Below is a small trained network, with its code and all its weights. Each question gives an input and a target symbol and asks what happens when units are switched off, that is, made to give their printed mean instead of their output.

import numpy as np


def w(rows, s, z=0):
    codes = np.array(rows[::2]) - 128.0
    scale = np.full(codes.shape[1], s)
    scale[-1] = z or s
    return codes * scale


def f(y):
    return np.maximum(y, 0)


def softmax(a):
    e = np.exp(a - a.max(-1, keepdims=True))
    return e / e.sum(-1, keepdims=True)


def log_softmax(a):
    a = a - a.max(-1, keepdims=True)
    return a - np.log(np.exp(a).sum(-1, keepdims=True))


def net(x, mask):
    ids = ['ΛΠΦζθμτ'.index(c) for c in x.split()]
    T = len(ids)
    res = E[ids] + P[:T]
    u = 0
    for l in range(3):
        q, k, v = (res @ M[l].T for M in (Q, K, V))
        z = softmax(np.where(np.tri(T) > 0, q @ k.T / 4**0.5, -1e9)) @ v
        res = res + np.where(mask[u], z, O[l][:, -1]) @ O[l][:, :-1]
        u += 1
        y = f(res @ A[l][:, :-1].T + A[l][:, -1])
        res = res + np.where(mask[u : u + 4], y, B[l][:, -1]) @ B[l][:, :-1]
        u += 4
    return log_softmax(res[-1] @ U[:, :-1].T + U[:, -1])


Q, K, V, O, A, B = {}, {}, {}, {}, {}, {}
E = w([
[198,145,99,170,80,156,164],'Λ',
[35,95,180,87,102,43,50],'Π',
[130,97,148,147,221,92,113],'Φ',
[198,125,104,70,141,40,128],'ζ',
[107,107,181,171,183,155,152],'θ',
[188,38,72,119,8,59,171],'μ',
[100,103,162,129,39,178,140],'τ',
],0.015)
P = w([
[156,1,104,182,125,152,66],'0',
[71,180,77,134,197,149,198],'1',
[127,193,112,130,112,74,107],'2',
[68,142,67,137,156,174,136],'3',
[138,159,171,159,102,106,219],'4',
[85,159,66,91,146,154,121],'5',
[141,158,164,148,64,91,123],'6',
[57,152,52,158,149,159,125],'7',
[157,156,196,128,83,75,100],'8',
[43,153,53,106,163,125,97],'9',
[173,87,233,87,89,101,148],'10',
[51,131,50,109,186,160,85],'11',
],0.012)
Q[0] = w([
[85,91,43,40,170,113,136],'L0H1',
[214,134,176,161,135,194,63],'L0H1',
[185,137,189,239,70,84,80],'L0H1',
[194,81,255,158,88,76,94],'L0H1',
],0.0071)
K[0] = w([
[137,85,98,80,139,212,131],'L0H1',
[74,195,113,58,100,153,254],'L0H1',
[154,224,186,207,59,105,175],'L0H1',
[138,220,202,19,40,122,160],'L0H1',
],0.0069)
V[0] = w([
[125,143,121,255,109,119,162],'L0H1',
[131,184,103,158,64,157,126],'L0H1',
[135,119,71,118,148,175,44],'L0H1',
[170,5,122,239,186,134,83],'L0H1',
],0.0064)
O[0] = w([
[139,120,158,8,151,111,136,185],'L0H1',
[145,156,158,96,130,148,115,143],'L0H1',
[160,132,54,111,77,147,145,109],'L0H1',
[115,95,83,134,115,195,125,254],'L0H1',
],0.013,0.0048)
A[0] = w([
[45,102,73,189,238,190,108,225],'L0N1',
[65,143,109,106,115,53,151,75],'L0N2',
[100,223,130,67,146,85,191,219],'L0N3',
[255,150,196,119,212,75,85,250],'L0N4',
],0.006,0.0023)
B[0] = w([
[116,115,89,59,92,135,151,255],'L0N1',
[165,18,101,71,68,123,126,160],'L0N2',
[66,69,49,126,22,151,96,180],'L0N3',
[123,79,123,65,255,137,175,210],'L0N4',
],0.01,0.0056)
Q[1] = w([
[170,75,254,53,123,115,145],'L1H1',
[152,168,136,159,240,122,157],'L1H1',
[76,113,63,106,115,74,202],'L1H1',
[112,205,47,153,38,189,33],'L1H1',
],0.0056)
K[1] = w([
[132,74,240,103,88,47,101],'L1H1',
[100,100,99,137,35,159,119],'L1H1',
[107,158,52,148,57,132,34],'L1H1',
[107,1,96,181,70,193,59],'L1H1',
],0.0074)
V[1] = w([
[253,240,180,180,101,191,58],'L1H1',
[39,144,234,165,82,213,31],'L1H1',
[133,99,234,154,110,173,76],'L1H1',
[27,114,173,110,183,47,88],'L1H1',
],0.0057)
O[1] = w([
[83,124,106,75,185,80,142,8],'L1H1',
[105,100,75,133,145,125,200,98],'L1H1',
[126,134,188,131,86,71,196,109],'L1H1',
[247,168,76,172,125,164,171,93],'L1H1',
],0.011,0.015)
A[1] = w([
[61,82,43,168,148,142,213,34],'L1N1',
[149,116,104,113,166,92,81,48],'L1N2',
[223,71,126,104,111,1,44,4],'L1N3',
[149,91,157,207,222,193,208,215],'L1N4',
],0.0049,0.0025)
B[1] = w([
[127,60,136,182,32,146,118,205],'L1N1',
[147,2,165,138,107,167,234,136],'L1N2',
[228,108,78,162,91,63,108,255],'L1N3',
[215,69,120,172,221,210,66,202],'L1N4',
],0.0081,0.003)
Q[2] = w([
[143,69,169,102,72,239,81],'L2H1',
[128,54,44,94,92,130,127],'L2H1',
[245,136,227,103,184,36,253],'L2H1',
[151,95,175,159,58,105,159],'L2H1',
],0.0069)
K[2] = w([
[159,54,193,149,170,32,92],'L2H1',
[88,92,193,122,112,216,115],'L2H1',
[164,255,199,128,132,101,179],'L2H1',
[146,185,145,129,187,93,136],'L2H1',
],0.0069)
V[2] = w([
[55,122,155,84,68,20,208],'L2H1',
[145,126,163,22,160,97,102],'L2H1',
[105,216,43,72,171,135,137],'L2H1',
[225,135,2,143,98,46,95],'L2H1',
],0.0095)
O[2] = w([
[173,59,127,147,249,144,113,95],'L2H1',
[63,50,129,48,93,139,32,92],'L2H1',
[182,188,78,108,134,215,80,1],'L2H1',
[94,126,134,254,122,98,70,137],'L2H1',
],0.0091,0.029)
A[2] = w([
[162,218,97,213,114,128,152,205],'L2N1',
[99,207,121,191,28,221,5,80],'L2N2',
[83,142,55,165,255,194,62,2],'L2N3',
[57,90,93,127,145,165,137,115],'L2N4',
],0.0072,0.0027)
B[2] = w([
[196,53,76,123,155,254,56,226],'L2N1',
[242,105,48,93,178,18,80,255],'L2N2',
[97,133,105,128,163,109,196,128],'L2N3',
[194,156,128,191,166,107,142,219],'L2N4',
],0.0088,0.0082)
U = w([
[137,117,175,85,70,239,25,213],'Λ',
[188,168,121,216,118,241,111,187],'Π',
[212,223,81,114,92,152,136,3],'Φ',
[176,195,110,178,204,100,84,68],'ζ',
[158,254,122,143,23,198,166,150],'θ',
[71,157,198,216,125,140,55,103],'μ',
[224,149,156,132,188,108,215,126],'τ',
],0.0053,0.0027)

Each question gives the input, a string of symbols that net reads in full, and the target symbol t.
The units are the heads (4 rows each of Q, K, V and O) and the neurons (one row each of A and B). Each row of codes is followed by its name. A weight is (code - 128) times the scale printed after its matrix; where a second scale follows, it is the last column's (O, A, B and U).
mask holds one flag per unit, layer by layer, with each layer's heads first. A switched-off unit (its flag False) gives its mean, the last column of its rows in O or B, instead of its output. The means were averaged over made-up inputs and are rounded, as every weight is.
A unit's drop is (log p(t) with every unit on - log p(t) with that unit switched off) / (log p(t) with every unit on - log p(t) with every unit switched off).
The circuit of an input: a set's keep is (log p(t) with only the set's units on - log p(t) with every unit switched off) / (log p(t) with every unit on - log p(t) with every unit switched off). Starting from the 12 units with the biggest drops (on a tie, the unit counted first), units are removed one at a time, each time the one whose removal leaves the highest keep (on an exact tie, the one counted first), for as long as the keep stays at least 0.8.
units of the circuit, in order: the units of the circuit, biggest drop first
unit that matters most: the unit with the biggest drop
k most important neurons: the k neurons with the biggest drops, biggest first
top k neurons in layer l: the k neurons of layer l with the biggest drops, biggest first
input Π θ τ θ Π Φ Π μ, target Π: unit that matters most	L2N1
input Π θ ζ, target Π: units of the circuit, in order	L2H1, L2N1, L1H1
input Π τ μ Π Π θ, target Π: units of the circuit, in order	L2H1, L2N1, L1H1
input τ τ τ θ μ τ τ μ ζ τ τ, target ζ: units of the circuit, in order	L2N2, L1H1, L2H1, L1N3
input Λ ζ Λ τ Φ τ τ μ, target Λ: units of the circuit, in order	L2H1, L1H1, L0H1
input ζ τ ζ Λ Φ, target ζ: units of the circuit, in order	L2N2, L1H1, L2H1
input τ μ Π Π, target τ: units of the circuit, in order	L1H1, L2H1
input μ μ Λ τ θ τ Π Π τ μ, target μ: units of the circuit, in order	L1H1, L2H1, L1N3
input ζ θ τ Λ τ μ Φ Λ τ θ, target ζ: units of the circuit, in order	L2N2, L2H1, L0H1
input μ θ Φ τ τ τ τ ζ ζ Λ Λ, target ζ: units of the circuit, in order	L2N2, L1H1, L2H1, L1N3
input μ τ Λ τ Π Λ ζ θ Π τ τ, target Π: top 2 neurons in layer 0	L0N3, L0N4
input ζ ζ τ Λ Φ τ Π, target Φ: units of the circuit, in order	L1H1, L2H1, L2N2
input Φ μ θ Π μ Π Π μ θ, target Π: 3 most important neurons	L1N4, L2N1, L0N4
input Φ Φ μ Π, target Φ: unit that matters most	L2N2
input ζ τ Π τ Φ Λ μ τ θ Λ, target ζ: units of the circuit, in order	L2N2, L2H1, L1N3
input Φ μ μ μ, target Φ: 2 most important neurons	L2N2, L0N1
input Φ τ μ ζ Π Λ ζ μ μ τ ζ, target μ: 3 most important neurons	L0N3, L1N2, L0N1
input μ Π ζ μ Π, target ζ: 3 most important neurons	L2N2, L0N4, L0N3
input Λ Λ μ, target Λ: units of the circuit, in order	L1H1, L2H1
input θ τ μ, target θ: 2 most important neurons	L2N2, L0N3
input Λ μ τ τ Λ θ τ μ τ τ, target Λ: unit that matters most	L1H1
input τ ζ τ μ Π Φ τ, target Π: units of the circuit, in order	L1H1, L0H1, L2N1, L2H1
input τ μ μ Π θ, target μ: 3 most important neurons	L0N3, L1N3, L0N4
input Π Π Φ Λ Λ, target Φ: 2 most important neurons	L0N3, L2N2
input τ θ θ τ μ μ Λ, target μ: 2 most important neurons	L0N3, L1N3
input θ μ Λ, target θ: 2 most important neurons	L0N3, L2N2
